Below are the code and all the weights of a small trained network. Each question names an input and a class and asks about switching units off, where a switched-off unit gives its printed mean instead of its output.

import numpy as np


def w(rows, s, z=0):
    codes = np.array(rows[::2]) - 128.0
    scale = np.full(codes.shape[1], s)
    scale[-1] = z or s
    return codes * scale


def norm(h):
    return h / np.sqrt((h * h).mean(-1, keepdims=True) + 1e-5)


def f(y):
    return y / 2 * (1 + np.tanh(0.7978845608 * (y + 0.044715 * y**3)))


def log_softmax(a):
    a = a - a.max(-1, keepdims=True)
    return a - np.log(np.exp(a).sum(-1, keepdims=True))


def net(x, mask):
    res = np.array(x, float).reshape(1, 8) / 4 @ E
    u = 0
    for l in range(4):
        y = f(norm(res) @ A[l][:, :-1].T + A[l][:, -1])
        res = res + np.where(mask[u : u + 6], y, B[l][:, -1]) @ B[l][:, :-1]
        u += 6
    return log_softmax(norm(res)[-1] @ U[:, :-1].T + U[:, -1])


A, B = {}, {}
E = w([
[147,86,43],'x0',
[118,132,122],'x1',
[2,55,170],'x2',
[127,129,131],'x3',
[126,129,127],'x4',
[126,130,128],'x5',
[110,168,212],'x6',
[129,128,130],'x7',
],0.0076)
A[0] = w([
[151,103,144,159],'L0N1',
[149,228,170,142],'L0N2',
[38,2,179,156],'L0N3',
[200,166,227,102],'L0N4',
[111,82,130,7],'L0N5',
[115,143,32,69],'L0N6',
],0.0084,0.0018)
B[0] = w([
[139,138,117,134],'L0N1',
[2,151,108,185],'L0N2',
[154,46,172,254],'L0N3',
[5,160,99,187],'L0N4',
[91,132,131,124],'L0N5',
[210,148,159,158],'L0N6',
],0.016,0.0053)
A[1] = w([
[147,131,136,81],'L1N1',
[247,207,193,2],'L1N2',
[176,229,223,98],'L1N3',
[110,105,28,136],'L1N4',
[128,147,142,149],'L1N5',
[98,112,78,79],'L1N6',
],0.012,0.0027)
B[1] = w([
[136,77,161,104],'L1N1',
[109,246,25,254],'L1N2',
[94,188,152,132],'L1N3',
[192,181,58,222],'L1N4',
[109,158,103,136],'L1N5',
[125,193,83,138],'L1N6',
],0.011,0.002)
A[2] = w([
[39,10,16,116],'L2N1',
[75,27,64,177],'L2N2',
[91,132,232,109],'L2N3',
[107,74,113,253],'L2N4',
[92,131,231,88],'L2N5',
[95,130,232,99],'L2N6',
],0.012,0.0011)
B[2] = w([
[250,192,208,254],'L2N1',
[238,158,174,239],'L2N2',
[83,67,45,223],'L2N3',
[176,109,130,196],'L2N4',
[85,69,47,219],'L2N5',
[93,75,50,220],'L2N6',
],0.018,0.0039)
A[3] = w([
[87,109,200,113],'L3N1',
[165,61,97,159],'L3N2',
[120,150,128,73],'L3N3',
[58,136,45,70],'L3N4',
[217,4,152,5],'L3N5',
[188,62,157,58],'L3N6',
],0.011,0.0035)
B[3] = w([
[99,158,67,121],'L3N1',
[157,47,125,205],'L3N2',
[134,152,125,121],'L3N3',
[194,139,214,194],'L3N4',
[32,177,247,254],'L3N5',
[101,117,178,190],'L3N6',
],0.015,0.0055)
U = w([
[132,225,119,231],'0',
[116,38,209,192],'1',
[6,169,133,59],'2',
[64,28,80,106],'3',
[193,130,28,112],'4',
[221,115,214,3],'5',
],0.019,0.0036)

Each question gives the input, the list of numbers given to net, and the class t.
The units are the neurons (one row each of A and B). Each row of codes is followed by its name. A weight is (code - 128) times the scale printed after its matrix; where a second scale follows, it is the last column's (A, B and U).
mask holds one flag per neuron, layer by layer. A switched-off neuron (its flag False) gives its mean, the last column of its row in B, instead of its output. The means were averaged over made-up inputs and are rounded, as every weight is.
A unit's drop is (log p(t) with every unit on - log p(t) with that unit switched off) / (log p(t) with every unit on - log p(t) with every unit switched off).
The circuit of an input: a set's keep is (log p(t) with only the set's units on - log p(t) with every unit switched off) / (log p(t) with every unit on - log p(t) with every unit switched off). Starting from the 12 units with the biggest drops (on a tie, the unit counted first), units are removed one at a time, each time the one whose removal leaves the highest keep (on an exact tie, the one counted first), for as long as the keep stays at least 0.8.
circuit, biggest first: the units of the circuit, biggest drop first
top k neurons: the k neurons with the biggest drops, biggest first
k most important neurons of layer l: the k neurons of layer l with the biggest drops, biggest first
drop of u: that unit's drop, to one decimal
input [6,3,6,-7,-3,8,-3,5], class 5: most important neuron of layer 2 -> L2N1
input [1,-4,-3,4,-1,1,-3,-4], class 4: top 2 neurons -> L3N5, L3N6
input [-6,4,0,-2,1,-1,1,-1], class 2: top 2 neurons -> L0N4, L0N2
input [-4,5,7,-8,5,3,1,-6], class 3: 2 most important neurons of layer 1 -> L1N4, L1N2
input [6,-8,0,1,-4,6,5,7], class 0: 2 most important neurons of layer 3 -> L3N2, L3N4
input [-4,3,-1,-8,-7,-3,8,-4], class 2: top 3 neurons -> L0N4, L0N2, L0N3
input [-3,0,-8,-3,-4,-6,0,8], class 0: top 2 neurons -> L3N5, L3N4
input [5,-8,-1,0,7,-1,-5,1], class 4: 2 most important neurons of layer 0 -> L0N3, L0N6
input [4,5,2,-3,-5,3,0,1], class 5: top 2 neurons -> L2N2, L1N3
input [1,5,-1,5,5,2,-8,4], class 4: top 2 neurons -> L0N3, L3N5
input [5,-3,-2,2,4,-3,2,6], class 0: top 2 neurons -> L0N3, L1N2
input [3,5,3,-2,6,-6,-1,-1], class 5: top 2 neurons -> L2N2, L2N1
input [0,-6,1,8,4,0,7,-3], class 3: 2 most important neurons of layer 2 -> L2N3, L2N5
input [-3,-4,7,4,-2,-5,4,0], class 3: circuit, biggest first -> L2N3
input [4,-5,1,4,8,8,-8,2], class 5: top 2 neurons -> L0N4, L0N2
input [0,3,-6,-2,-4,-7,1,8], class 2: drop of L2N2 -> 0.2
input [3,-8,7,8,-1,7,0,4], class 5: drop of L2N3 -> -0.1
input [-7,-7,0,-7,-5,-3,5,-3], class 2: drop of L0N4 -> 0.7
